(in the rows, 128 means zero)
Known rows:
dugak: [104 116 127 136 117 151 153  40 170 148 167 125 112 134 173 162 117 138
 188 130 137 117 114  97 118  94 157]
gesen: [137 121 122 150 167 173 171  65 142 172 146 148 140 141 173 172 114 143
 151 110 105  85  87 106 110  94 153]
klari: [101 115 124 130 123 149 168  38 163 155 171 118 100 133 176 156 122 127
 180 148 147 107  99  87 129  92 148]
teron: [122 104 130 115 116 159 152  39 184 136 164 131 111 127 162 146 102 117
 177 109 156 108 109  73 105  74 169]
fabro: [145 103 122 135 119 122 158  80 156 128 161 112 102 154 154 188  84 115
 121 110 132 111 100  80 103 147 134]
nilikun: [137 121 122 149 165 173 172  63 142 171 145 148 140 140 174 172 113 142
 150 112 105  84  86 104 110  94 151]
kabis: [146  94 123 138 118 150 151  70 189 133 157 115 102 144 145 191  81 129
 116 108 148  86 108  71  88 135 144]
vani: [130  86 107 167 119 132 149  75 185 131 170 103  89 145 175 210 104 146
 131 126 118  77 106 131  98 143 121]
stuplas: [142 121 107 154 137 154 161  67 160 111 125  92 114 146 134 210 102 144
 135 139 104  95 131  56  94 153 152]
grutrir: [124 118 126 145 105 163 135  40 165 115 136 110 121 125 169 156 112 123
 190 107 128 124 125  86 110  88 165]
mebropel: [131 107 139 158 111 139 151  78 179 144 155 126 112 149 164 199  88 151
 127 115 130 102 116  94 103 151 138]
silem: [153 118 112 139 169 158 161  74 127 148 147 140 145 154 160 166 106 116
 154  83 100 104  89 103  96  93 157]
truflerun: [119 112 137 152 105 140 147  65 180 142 164 121 110 144 167 184  93 147
 149 119 137 112 120  94 107 133 145]
dragrok: [153 104 118 129 120 131 151  84 152 142 164 106 101 143 155 197  85 111
 101 101 135 107  82  85 113 165 132]
pamuk: [146  93 128 143 115 150 144  73 190 132 155 117 108 145 143 193  81 133
 120  97 144  90 116  77  82 136 148]
drokle: [144  93 121 131 123 149 159  68 186 137 159 112  95 141 146 190  84 124
 113 120 152  80 100  66  96 136 138]
tori: [130 101 151 176 106 139 153  71 160 168 147 127 106 158 154 185  90 138
 125 120 160 105 104  79 102 146 118]
paku: [144 104 121 137 117 123 154  80 160 126 160 112 104 156 152 190  84 118
 123 107 130 112 104  82 100 148 136]
remem: [138 107 132 144 115 147 154  76 170 161 160 116 103 133 167 205  90 142
 101 119 137  92  88  92 122 166 130]

Facts:
plidu δ:885 η:drikir
nilikun δ:35 η:lonor
fibre δ:35 η:laplel
mutron δ:73 η:vodol
runik δ:73
ligom δ:549 η:datritu
biplar δ:73
paku δ:73
grutrir δ:549
badus δ:35 η:plola
sitrus δ:225 η:kiru
nuklidru δ:25 η:zilan
deskas δ:225 η:ziploke
gramos δ:549 η:rigru
stugris δ:885 η:bretra
kudrak δ:549 η:likelo
kleze δ:225 η:mukir
lodra δ:73 η:faterun
kliklor δ:35 η:gesen
mizo δ:73 η:rubras
flukem δ:73 η:kliklon
fibrokon δ:549
vani δ:73 η:ligus
plola δ:225
daplam δ:73 η:vestis
bretuk δ:885 η:lodra
braflom δ:225 η:mizo
vesi δ:885 η:dropor
nidros δ:73 η:sotidem
mupizem δ:225 η:fibre
busok δ:885 η:flukem
vule δ:225 η:kadas
piplal δ:25 η:grozom
vestis δ:25 η:pigedrar
kabis δ:73 η:deskas
likelo δ:73 η:busok
dragrok δ:225 η:truflerun
trusir δ:73 η:kletigos
driza δ:225 η:vesi
drostok δ:885 η:febraduk
grozom δ:549 η:saklur
neful δ:73 η:teron
riguk δ:25 η:fledruk
pegregu δ:35 η:grutrir
stodak δ:73 η:stoflipla
droko δ:73 η:trustor
dremol δ:73 η:kudrak
tezik δ:73 η:puvon
fledruk δ:25 η:nuklidru
fabro δ:73 η:roposka
pamuk δ:73
febraduk δ:225 η:fledo
drokle δ:73 η:plabru
klupon δ:35
sotidem δ:25 η:braplem
pigedrar δ:35 η:neful
staskal δ:25 η:klibrar
skegras δ:549 η:tori
lotri δ:225 η:zasto
sobrol δ:35
klari δ:549 η:drabro
silem δ:35
papabrek δ:25
flisoval δ:73 η:skegras
braplem δ:549 η:pustol
trustor δ:73 η:bripin
trekli δ:885
saklur δ:549 η:flabo
stafum δ:885 η:vani
fosten δ:549 η:trekli
daplar δ:225 η:skodo
lese δ:25
sebri δ:73 η:plotek
ruge δ:35 η:pafetrim
stoflipla δ:549 η:zistofo
brize δ:225 η:gramos
kletigos δ:225 η:fuzasu
vodol δ:885 η:bretuk
brama δ:73 η:dugak
teron δ:549 η:flisoval
zilan δ:25 η:neba
laplel δ:225 η:kaskado
mukir δ:35 η:drostok
bravetror δ:549
lapun δ:885
fuzasu δ:25 η:fosten
dropor δ:549
faterun δ:73 η:ruge
roposka δ:25 η:trusir
trebrolu δ:885 η:pamuk
pogrek δ:549 η:serem
zasto δ:25 η:biplar
deran δ:885 η:lapun
flabo δ:549 η:fatibrir
pogrel δ:549 η:silem
neba δ:25 η:plidu
flodebre δ:73
kadas δ:73 η:trebrolu
skoton δ:35 η:kabis
kifluk δ:73 η:fabro
tori δ:73 η:pono
stuplas δ:25 η:magrer
gesen δ:35 η:vudrogu
trukar δ:549
stanis δ:885 η:dronena
ziploke δ:35
pustol δ:225 η:piplal
fatibrir δ:73
vudrogu δ:35 η:mebropel
puvon δ:885 η:stafum
dronena δ:225 η:duklar
bripin δ:73 η:klurom
bretra δ:885 η:bravetror
klibrar δ:35 η:flodebre
limu δ:35
vugrim δ:225 η:tezik
truflerun δ:885
zistofo δ:225 η:fones
serem δ:73 η:buzer
fones δ:73 η:mupizem
dabo δ:35 η:driza
remem δ:225 η:vezazam
mebropel δ:73
pafetrim δ:885 η:pegregu
fuzuk δ:549 η:sitrus
drikir δ:25 η:runik
lonor δ:549 η:staskal
kliklon δ:73 η:kleze
dugak δ:549 η:fibrokon
buzer δ:885 η:lese
fledo δ:73 η:limu
rigru δ:73 η:trukar
duklar δ:225 η:daplar
drabro δ:549 η:riguk
plabru δ:73 η:nilikun
pono δ:25 η:sebri
dakis δ:549 η:stuplas
ligus δ:225 η:stugris
datritu δ:73 η:daplam
klurom δ:549 η:dakis
kiru δ:35 η:braflom
plotek δ:73 η:papabrek
rubras δ:73 η:pogrek
skodo δ:73
kaskado δ:549
magrer δ:885 η:vugrim
vezazam δ:549

Rows:
No name comes twice in this set of rows, the named rows included.
[156 124 122 108 162 153 177  78 140 139 148 159 143 140 180 157  93 110
 142  88  88  98  79  94 115  86 166]	pigedrar
[121  85  90 141 126 159 131  42 192 115 179 101 101 132 164 172 124 125
 193 101 135  89 121 127  83  76 157]	bravetror

The same things again, as new rows of numbers:
Known rows:
dronena: [112 147 105 115 141 119 133 103 129 124 132 106 133 117 119 122 124 152
 132 141 155  83 109 110 118 151 156 108 110  91 120 108 100  94 100 184
 134 114 141 104 136]
dragrok: [124 156  99 131 151 156  90 126  68 121 135 100 114  72 106 129  82 231
  79 180 162 101 111  97 137 164 142  91  90  99 125  99  69  70 112 184
 132  85 149 118 135]
nuklidru: [129 180 175 124 147 140  91 129  98 137  99 117  95 119 105 115 149 111
 149 156 135 115 110 120 133 131 137 103 125  89 131 122 130  98 154 127
 133 109 128 120 135]
vestis: [128 190 182 120 151 141 149 116 116 145  94 106 129 138 104 111 143 104
 158 160 136  80 114 130 114 133 141  96 139  80 135 113 147 102 148 119
 146 111 137 115 133]
lese: [135 165 151 112 148 128 101  94 136 136 130 131  98 118 109 102 174  60
 167 131 128 104 115 132 135 117 140 115 146  73 117 121 144 115 152 127
 134 136 119 110 132]
nilikun: [118 112 123 124 126 126 159 168 141 160  94 124 162 157 119 126 122 126
 138 134 148 135 117 122 116 140 132 120 118 127 154 141 125 155 118  82
 125 120 163 162 129]
pegregu: [127 100 120 119 123 131 115 160 144 150 130 127 147 143 116 117 128 124
 126 131 146 147 124 128 125 147 132 130 116 133 138 143 125 160 120  86
 132 133 142 150 128]
sobrol: [128 104 119 121 127 136 120 166 137 152 128 123 148 134 115 118 122 131
 126 138 147 142 124 129 128 151 127 125 120 137 139 137 123 157 122  85
 130 125 146 153 125]
ruge: [127  99 123 119 123 131 115 161 144 150 130 127 146 144 114 118 128 126
 125 131 147 147 124 127 124 147 131 129 116 134 138 143 125 160 121  86
 132 133 142 149 127]
drabro: [107 105  76 127 128 120 137 161 128 142 149 111 150 112 135 131 106 169
 123 141 161 103 119 117 134 178 135 122 100 158 120 109  94 153  95 134
 115 109 154 153 128]
ligom: [103 117 111 125 128 121 183 164 130 145 141  86 192 145 121 132  93 177
 122 154 169  68 123 123 105 190 136 115 106 167 126  99 107 151  90 122
 143 108 152 136 126]
braplem: [103  91  81 124 119 104 115 152 133 135 151 125 143 130 130 134 123 155
 120 124 162 122 117 108 130 163 141 135  85 151 118 125  89 156  94 134
 114 127 143 145 133]
grutrir: [111  96  49 118 126 108 160 127 162 143 161 132 150 115 145 121 126 138
 135 118 154 101 122 123 134 162 148 130 104 125 116 120 107 167  89 137
 104 130 157 153 129]
flabo: [103  91  76 124 120 104 117 151 135 135 151 127 141 129 131 134 124 153
 123 123 161 121 118 109 130 163 141 134  87 149 118 125  89 157  94 135
 111 127 144 145 132]
brama: [102  91 130 125 114 111  95 145 134 133  90 124 170 138  76 136 121 107
 118 135 156 142 109 108  90 115 127 128  89 136 146 144  99 128 117  85
 137 129 152  98 134]
nidros: [108  92 139 126 110 122  50 167 128 128 109 115 142 114  88 128 116 126
 115 144 153 164 114 115 107 141 130 130  85 165 134 146 106 126 120  97
 135 117 137 100 133]
plotek: [117 114  99 122 128 137 153 143 161 149 106 107 172  92 109 113 102 109
 145 151 144 110 119 140 107 147 133 111 130 135 140 124 134 136 115  93
 128 106 171 120 125]
deran: [119 176 252 128 125 129 157 159  92 144 125 129 128 181 100 111 153 122
 150 161 135 109 124 129 102 130 157 118  95 116 137 122 151 117 163  84
 138 135 118 116 137]
buzer: [128 163 207 123 136 130 134 139 102 140 160 140 113 146  99 106 170  82
 159 147 129 104 124 138 126 118 136 126 126 116 120 106 142 128 172  86
 133 148 112 115 130]

Rows:
No name comes twice in this set of rows, the named rows included.
[121 103  67 125 128 136 107 141 156 146 115 128 130  61 121 112 114 103
 143 139 137 145 115 134 135 136 129 118 124 130 135 133 120 136 121 105
 101 106 172 134 127]	runik
[116  89  74 121 119 119  83 133 161 137 116 142 125  80 115 116 131  89
 140 123 139 163 113 125 129 121 136 131 107 125 133 149 115 140 119 105
 101 123 160 125 132]	fatibrir
[136 152  91 115 141 153 143  70 124 122 163 122 133  93 117 102  90 225
  74 164 154  90 127 111 116 162 191  99  74  40 117 125 106  86  97 188
 131 118 149 107 139]	deskas
[105  99  80 123 122 109 151 144 140 140 146 123 160 135 132 130 115 162
 120 130 161 104 120 113 120 166 148 127  87 135 123 123  99 158  89 132
 115 124 154 148 132]	gramos
[111 107  77 123 124 120 154 132 171 151  88 132 155  97 121 117 120  90
 155 131 139 132 111 130 114 123 141 117 118 112 148 142 129 138 115  99
 102 112 183 134 131]	flodebre
[108  99  48 121 126 108 167 127 157 145 149 136 151 118 145 124 121 145
 131 121 155 104 120 117 131 157 151 128  98 117 122 124 104 162  89 136
 100 126 164 159 131]	trukar
[115 121 165 124 119 132 148 198 135 158  95  96 165 168 120 124 111 146
 141 150 151 132 121 130 108 169 134 117 114 162 151 139 140 151 114  84
 141 108 148 154 128]	dabo
[125  98  74 111 133 128 153 108 190 146 142 120 178  88 103 104 125  59
 152 129 141  95 123 150 109 133 125 122 152 123 125 116 137 151 115  89
 135 134 159 104 121]	mebropel
[117 189 223 129 133 129 193 161 103 155 109 129 121 162 122 110 154 105
 178 159 127 101 119 137 116 129 154 110 117 112 142 116 160 120 164  90
 117 121 139 141 135]	vesi
[106  95 116 119 121 110 116 161 133 131 173  97 169 143 112 131 116 154
 117 136 168  93 125 120 114 184 131 133 101 181 108 106  98 158  94 126
 149 131 123 118 126]	fuzuk
[130  95 125 116 127 131 103 162 147 147 148 119 150 139 108 115 133 108
 131 130 147 137 126 135 127 151 119 133 132 151 128 130 125 163 124  84
 144 138 129 136 122]	kiru
[124 171 167 125 150 131  89 120  90 136  90 127 104 128  93 125 157  99
 143 148 139 113 105 109 130 108 127 106 125  79 137 121 113  97 157 119
 134 117 132 117 136]	stuplas
[106 137 110 115 134 105  91 113 123 117 129 114 113 124 119 128 139 140
 137 129 155 111 103 101 125 143 154 119 100 103 117 118  90  92 104 188
 129 119 130 102 140]	pustol
[107 109 111 125 119 122 137 149 153 147  84 117 163 114 107 123 112 108
 143 142 147 133 112 125 102 132 138 116 107 132 149 141 123 133 114  94
 119 109 172 122 132]	plabru

Now the same things, written a new way:
Known rows:
ligus: [138 130 130 114 145 165 114  83 172 131 112 180 112]
lotri: [163 139 129 105 142 118 130 101 176 123  97 209 118]
vule: [149 116 143 128 147 144 112  79 177 137  86 184 119]
ruge: [133 149 136 135 120  99 145 157 151 131 130 184 161]
silem: [145 125 139 141 109  94 135 173 148 124 134 200 160]
bravetror: [152 128 138 125 129 188 146 117 156 128 125 202 141]
pogrek: [163 136 161 142 129 167 157 120 165 130  97 196 142]
stoflipla: [169 138 159 136 133 179 160 122 166 137 100 209 133]
kudrak: [157 122 150 129 119 141 148 120 165 120 103 193 166]
braplem: [160 138 153 129 126 181 155 111 161 127 107 187 149]
daplam: [137 144 101 129 122 174 165 150 153 135  66 185 153]
kliklon: [141 132 111 136 107 150 160 158 153 119  61 173 172]
trustor: [143 141 102 126 122 189 165 144 147 133  69 184 152]
biplar: [157 144  99 126 113 151 171 178 146 115  75 210 149]
drokle: [135 152 104 124 122 181 170 137 152 135  62 170 162]
plidu: [161 125 107 132  94 125 137 135 185 104 121 224 147]
buzer: [166 133 129 153  97 126 145 140 190 105 104 214 137]
vesi: [145 137 111 135  93 127 139 129 189 103 120 197 153]
pafetrim: [167 134 106 131  99 119 144 141 186 104 118 234 139]

Rows:
No name comes twice in this set of rows, the named rows included.
[166 138 140 118 127 155 158 125 161 124 113 216 148]	fosten
[122 139 133 116 138 147 113  82 178 125 109 154 126]	driza
[164 134 105 132  93 117 142 152 183  95 127 233 138]	trekli
[185 116 145 119 126 147 155 124 162 131  98 234 154]	pogrel
[151 139 110 137  92 128 140 143 187  99 127 212 141]	lapun
[132 148 159 156 119 106 146 155 156 133 114 165 158]	kiru
[137 134 100 131 112 178 158 160 146 123  79 183 155]	runik
[136 137 143 128 122 171 146 116 163 122 122 176 155]	dropor
[148 143 104 123 124 186 169 137 149 138  61 186 157]	droko
[160 143 113 130  98 121 149 130 191 108 110 214 149]	deran

